Below is a small trained network, with its code and all its weights. Each question gives an input and a class and asks what happens when units are switched off, that is, made to give their printed mean instead of their output.

import numpy as np


def w(rows, s, z=0):
    codes = np.array(rows[::2]) - 128.0
    scale = np.full(codes.shape[1], s)
    scale[-1] = z or s
    return codes * scale


def f(y):
    return np.maximum(y, 0)


def log_softmax(a):
    a = a - a.max(-1, keepdims=True)
    return a - np.log(np.exp(a).sum(-1, keepdims=True))


def net(x, mask):
    res = np.array(x, float).reshape(1, 7) / 4 @ E
    y = f(res @ A[0][:, :-1].T + A[0][:, -1])
    res = res + np.where(mask, y, B[0][:, -1]) @ B[0][:, :-1]
    return log_softmax(res[-1] @ U[:, :-1].T + U[:, -1])


A, B = {}, {}
E = w([
[119,121,86,108,175,104,183,127,173,77,115,54],'x0',
[128,128,130,128,128,131,129,128,126,129,129,125],'x1',
[146,117,112,136,130,64,61,120,147,43,81,190],'x2',
[145,120,131,83,121,153,58,132,25,82,110,39],'x3',
[129,145,172,141,84,5,162,132,77,166,161,95],'x4',
[137,122,124,152,135,150,222,134,44,66,128,194],'x5',
[126,138,79,180,117,132,98,119,130,82,254,122],'x6',
],0.0046)
A[0] = w([
[126,124,89,119,170,99,198,125,191,62,126,45,183],'neuron 0',
[124,128,112,122,133,215,108,124,156,111,112,148,2],'neuron 1',
[118,133,144,129,115,24,150,128,81,171,149,104,23],'neuron 2',
[128,121,144,121,123,127,154,128,122,151,64,125,68],'neuron 3',
[121,138,126,104,129,104,31,123,216,181,121,59,41],'neuron 4',
[122,122,124,119,131,159,146,129,126,154,141,106,56],'neuron 5',
[128,118,143,118,131,124,144,130,121,152,39,130,88],'neuron 6',
[129,117,142,118,133,123,143,123,120,156,36,134,82],'neuron 7',
[126,120,100,167,122,134,97,121,130,72,251,129,53],'neuron 8',
[132,127,148,149,124,150,75,126,92,190,153,207,168],'neuron 9',
[115,124,106,120,150,249,103,132,169,104,105,150,19],'neuron 10',
[129,129,116,136,126,85,89,120,144,76,108,162,60],'neuron 11',
[127,125,122,123,123,81,95,136,149,72,97,155,86],'neuron 12',
[135,128,125,118,123,141,107,137,90,116,122,99,18],'neuron 13',
[147,123,123,98,129,152,72,118,35,91,107,68,56],'neuron 14',
[135,126,128,117,125,140,107,134,91,115,125,101,24],'neuron 15',
[133,132,136,128,123,133,85,117,103,165,135,166,158],'neuron 16',
[122,129,142,128,117,48,136,129,100,150,138,123,22],'neuron 17',
[123,137,133,132,119,207,195,132,124,193,178,67,93],'neuron 18',
[142,126,116,135,132,105,189,123,228,167,152,212,4],'neuron 19',
[130,128,126,140,119,101,94,130,140,76,124,161,61],'neuron 20',
[123,139,120,128,136,155,216,124,47,62,118,180,37],'neuron 21',
],0.012,0.003)
B[0] = w([
[104,135,148,103,5,158,65,138,99,123,107,158,255],'neuron 0',
[193,124,139,148,122,79,127,121,138,67,130,113,185],'neuron 1',
[219,123,126,154,131,100,112,116,155,37,115,120,208],'neuron 2',
[123,173,124,103,149,147,132,139,133,124,175,110,174],'neuron 3',
[160,54,118,176,129,177,219,142,91,166,183,160,232],'neuron 4',
[138,125,124,121,163,108,114,119,124,145,106,127,155],'neuron 5',
[129,185,120,82,144,157,134,131,145,123,173,110,196],'neuron 6',
[130,190,120,84,151,159,133,137,140,120,171,109,198],'neuron 7',
[128,218,136,53,173,177,178,129,157,124,172,103,231],'neuron 8',
[105,126,130,93,30,152,88,134,112,120,108,141,249],'neuron 9',
[217,137,140,165,116,62,126,108,135,49,126,107,227],'neuron 10',
[142,106,121,102,180,112,96,129,113,179,90,127,188],'neuron 11',
[138,112,131,91,165,102,102,116,106,181,84,125,193],'neuron 12',
[82,128,133,164,133,112,127,141,148,121,120,116,153],'neuron 13',
[5,144,128,193,133,90,143,119,165,124,112,141,232],'neuron 14',
[83,128,134,161,133,111,130,141,147,121,119,117,153],'neuron 15',
[114,128,127,105,75,140,109,133,116,125,105,132,198],'neuron 16',
[187,126,127,159,136,106,118,111,144,70,117,115,175],'neuron 17',
[141,108,114,80,203,84,77,112,115,180,61,154,241],'neuron 18',
[3,138,131,204,156,94,137,129,139,103,115,92,244],'neuron 19',
[143,112,124,111,182,120,105,126,118,170,100,135,177],'neuron 20',
[162,43,119,171,116,168,189,134,119,191,177,148,230],'neuron 21',
],0.019,0.0053)
U = w([
[232,127,141,170,128,61,119,91,162,31,124,92,97],'0',
[1,142,136,202,151,86,147,135,174,128,108,107,96],'1',
[166,38,104,165,127,191,215,149,86,192,190,174,104],'2',
[131,231,121,38,173,188,154,145,160,134,196,83,113],'3',
[149,98,112,70,215,82,59,100,90,210,44,151,109],'4',
[123,130,134,118,100,137,115,128,120,131,121,139,255],'5',
[105,138,155,90,8,162,63,147,92,122,100,159,104],'6',
],0.0065,0.0099)

Each question gives the input, the list of numbers given to net, and the class t.
The units are the neurons (one row each of A and B). Each row of codes is followed by its name. A weight is (code - 128) times the scale printed after its matrix; where a second scale follows, it is the last column's (A, B and U).
mask holds one flag per neuron, in row order. A switched-off neuron (its flag False) gives its mean, the last column of its row in B, instead of its output. The means were averaged over made-up inputs and are rounded, as every weight is.
A unit's drop is (log p(t) with every unit on - log p(t) with that unit switched off) / (log p(t) with every unit on - log p(t) with every unit switched off).
The circuit of an input: a set's keep is (log p(t) with only the set's units on - log p(t) with every unit switched off) / (log p(t) with every unit on - log p(t) with every unit switched off). Starting from the 12 units with the biggest drops (on a tie, the unit counted first), units are removed one at a time, each time the one whose removal leaves the highest keep (on an exact tie, the one counted first), for as long as the keep stays at least 0.8.
units of the circuit, in order: the units of the circuit, biggest drop first
k most important neurons: the k neurons with the biggest drops, biggest first
drop of u: that unit's drop, to one decimal
input [-2,3,-3,-1,4,-3,6], class 3: units of the circuit, in order	neuron 8
input [-4,1,7,-6,7,2,8], class 3: 3 most important neurons	neuron 8; neuron 10; neuron 18
input [7,-2,-6,6,3,8,-4], class 2: 2 most important neurons	neuron 21; neuron 19
input [0,8,-1,6,7,-8,4], class 2: 4 most important neurons	neuron 4; neuron 10; neuron 19; neuron 1
input [-7,-2,-5,8,-4,-1,6], class 1: 2 most important neurons	neuron 14; neuron 0
input [7,-5,-2,-3,8,-2,-4], class 0: 3 most important neurons	neuron 2; neuron 17; neuron 9
input [4,-4,2,-1,-2,7,-7], class 2: 2 most important neurons	neuron 21; neuron 8
input [0,3,4,-3,5,-8,-8], class 2: 2 most important neurons	neuron 4; neuron 8
input [3,-6,-7,5,-7,-6,-5], class 0: 3 most important neurons	neuron 10; neuron 1; neuron 21
input [5,-1,7,-2,-7,2,-6], class 0: 2 most important neurons	neuron 10; neuron 1
input [-6,1,0,-1,4,-3,3], class 6: 2 most important neurons	neuron 9; neuron 10
input [4,3,7,6,0,8,1], class 2: 2 most important neurons	neuron 21; neuron 19
input [4,1,-5,5,-5,-4,-1], class 0: 2 most important neurons	neuron 10; neuron 19
input [7,3,3,5,-4,-3,-2], class 6: 2 most important neurons	neuron 0; neuron 19
input [-5,-3,5,8,-8,5,-8], class 0: units of the circuit, in order	neuron 10
input [-8,-6,-5,-7,-8,3,-3], class 0: 4 most important neurons	neuron 10; neuron 1; neuron 0; neuron 14
input [-7,6,6,4,-2,1,-7], class 3: units of the circuit, in order	neuron 7; neuron 6
input [-7,1,1,6,-6,-7,5], class 2: drop of neuron 14	-0.2
input [-5,1,5,3,-5,8,-3], class 2: drop of neuron 21	1.7
input [0,8,-3,-6,-8,-2,7], class 0: drop of neuron 1	0.2
input [7,-3,-8,-3,-4,4,-4], class 4: drop of neuron 18	1.8
input [1,-1,7,1,3,-8,-4], class 2: units of the circuit, in order	neuron 4
